Below are the code and all the weights of a small trained network. Each question names an input and a class and asks about switching units off, where a switched-off unit gives its printed mean instead of its output.

import numpy as np


def w(rows, s, z=0):
    codes = np.array(rows[::2]) - 128.0
    scale = np.full(codes.shape[1], s)
    scale[-1] = z or s
    return codes * scale


def norm(h):
    return h / np.sqrt((h * h).mean(-1, keepdims=True) + 1e-5)


def f(y):
    return np.maximum(y, 0)


def log_softmax(a):
    a = a - a.max(-1, keepdims=True)
    return a - np.log(np.exp(a).sum(-1, keepdims=True))


def net(x, mask):
    res = np.array(x, float).reshape(1, 3) / 4 @ E
    u = 0
    for l in range(4):
        y = f(norm(res) @ A[l][:, :-1].T + A[l][:, -1])
        res = res + np.where(mask[u : u + 5], y, B[l][:, -1]) @ B[l][:, :-1]
        u += 5
    return log_softmax(norm(res)[-1] @ U[:, :-1].T + U[:, -1])


A, B = {}, {}
E = w([
[133,83,112,128,1,98,161],'x0',
[141,122,135,133,128,83,41],'x1',
[110,103,95,163,142,183,70],'x2',
],0.0088)
A[0] = w([
[66,175,116,172,123,177,224,48],'0.n1',
[192,175,157,53,129,65,202,5],'0.n2',
[203,133,253,224,98,166,58,12],'0.n3',
[137,79,13,196,172,142,111,50],'0.n4',
[183,140,166,149,242,82,168,168],'0.n5',
],0.0054,0.0018)
B[0] = w([
[174,41,134,116,136,174,202,199],'0.n1',
[88,137,87,254,147,62,158,227],'0.n2',
[207,107,159,152,171,110,204,163],'0.n3',
[77,131,222,127,126,156,123,186],'0.n4',
[95,125,115,64,116,108,143,254],'0.n5',
],0.0084,0.0041)
A[1] = w([
[82,111,2,82,12,88,190,147],'1.n1',
[59,189,126,37,141,157,144,152],'1.n2',
[189,214,177,134,101,73,85,65],'1.n3',
[149,66,81,151,86,103,126,96],'1.n4',
[35,153,107,136,30,214,74,252],'1.n5',
],0.0068,0.0024)
B[1] = w([
[176,199,114,154,164,183,13,254],'1.n1',
[210,188,166,144,94,147,10,177],'1.n2',
[149,46,2,153,167,146,99,163],'1.n3',
[232,174,112,111,240,125,136,186],'1.n4',
[73,177,156,121,76,41,137,200],'1.n5',
],0.007,0.0061)
A[2] = w([
[123,136,167,190,143,135,82,253],'2.n1',
[89,106,112,176,114,73,43,183],'2.n2',
[83,123,115,135,171,138,40,139],'2.n3',
[161,123,104,96,112,102,40,145],'2.n4',
[1,78,147,123,88,178,114,209],'2.n5',
],0.0087,0.00052)
B[2] = w([
[85,205,57,118,114,118,185,228],'2.n1',
[86,118,82,141,198,120,183,254],'2.n2',
[122,82,140,115,47,97,139,247],'2.n3',
[192,117,215,87,113,206,156,252],'2.n4',
[1,90,92,146,191,11,129,172],'2.n5',
],0.0071,0.0058)
A[3] = w([
[121,189,190,76,134,125,104,4],'3.n1',
[134,110,107,142,182,22,79,213],'3.n2',
[150,242,164,93,165,201,84,123],'3.n3',
[120,232,66,193,111,31,146,227],'3.n4',
[169,1,126,135,178,194,159,176],'3.n5',
],0.0079,0.0019)
B[3] = w([
[217,186,42,118,107,158,71,163],'3.n1',
[90,88,152,181,120,150,216,205],'3.n2',
[160,171,105,102,22,134,70,224],'3.n3',
[24,127,147,84,140,115,68,254],'3.n4',
[248,1,171,178,130,130,205,180],'3.n5',
],0.0084,0.008)
U = w([
[198,213,117,72,39,168,42,230],'0',
[20,133,166,156,171,58,147,171],'1',
[239,11,177,170,139,174,202,2],'2',
],0.012,0.00067)

Each question gives the input, the list of numbers given to net, and the class t.
The units are the neurons (one row each of A and B). Each row of codes is followed by its name. A weight is (code - 128) times the scale printed after its matrix; where a second scale follows, it is the last column's (A, B and U).
mask holds one flag per neuron, layer by layer. A switched-off neuron (its flag False) gives its mean, the last column of its row in B, instead of its output. The means were averaged over made-up inputs and are rounded, as every weight is.
A unit's drop is (log p(t) with every unit on - log p(t) with that unit switched off) / (log p(t) with every unit on - log p(t) with every unit switched off).
The circuit of an input: a set's keep is (log p(t) with only the set's units on - log p(t) with every unit switched off) / (log p(t) with every unit on - log p(t) with every unit switched off). Starting from the 12 units with the biggest drops (on a tie, the unit counted first), units are removed one at a time, each time the one whose removal leaves the highest keep (on an exact tie, the one counted first), for as long as the keep stays at least 0.8.
units of the circuit, in order: the units of the circuit, biggest drop first
top k neurons: the k neurons with the biggest drops, biggest first
k most important neurons of layer l: the k neurons of layer l with the biggest drops, biggest first
drop when u is switched off: that unit's drop, to one decimal
input [7,-6,0], class 0: top 2 neurons : [1.n1; 2.n4]
input [6,-7,7], class 1: units of the circuit, in order : [2.n5]
input [-4,-5,2], class 2: top 3 neurons : [0.n1; 1.n1; 3.n5]
input [-2,4,2], class 2: top 2 neurons : [0.n2; 0.n3]
input [-4,7,7], class 1: top 4 neurons : [1.n1; 0.n4; 1.n4; 2.n1]
input [3,-3,-6], class 1: units of the circuit, in order : [0.n2; 3.n4]
input [6,-5,-5], class 0: 3 most important neurons of layer 1 : [1.n1; 1.n5; 1.n4]
input [-5,0,-5], class 0: top 2 neurons : [0.n5; 1.n2]
input [2,2,-3], class 1: 3 most important neurons of layer 0 : [0.n2; 0.n5; 0.n1]
input [5,7,3], class 2: top 2 neurons : [2.n4; 0.n3]
input [4,5,4], class 2: 2 most important neurons of layer 0 : [0.n3; 0.n2]
input [-5,8,7], class 2: top 3 neurons : [1.n1; 0.n3; 0.n2]
input [2,5,4], class 2: top 3 neurons : [0.n3; 2.n4; 0.n2]
input [0,-2,-1], class 2: units of the circuit, in order : [0.n1]
input [-2,7,-6], class 2: 3 most important neurons of layer 1 : [1.n3; 1.n5; 1.n1]
input [-1,-4,3], class 2: top 2 neurons : [0.n1; 3.n5]
input [-5,6,3], class 2: top 2 neurons : [0.n3; 1.n1]
input [-7,-6,0], class 0: top 2 neurons : [1.n2; 3.n3]
input [7,-7,0], class 0: 3 most important neurons of layer 2 : [2.n2; 2.n3; 2.n4]
input [7,-6,5], class 0: units of the circuit, in order : [1.n1]
input [-6,-8,-4], class 2: 2 most important neurons of layer 1 : [1.n1; 1.n5]
input [3,-2,-7], class 1: top 2 neurons : [0.n2; 2.n4]
input [-8,-2,-7], class 0: drop when 2.n2 is switched off : 0.1
input [0,-2,3], class 1: drop when 0.n4 is switched off : 0.2
input [-6,-3,4], class 0: drop when 1.n2 is switched off : 3.5
input [-1,1,7], class 1: drop when 1.n1 is switched off : 0.0
input [3,3,-6], class 1: most important neuron of layer 0 : [0.n2]
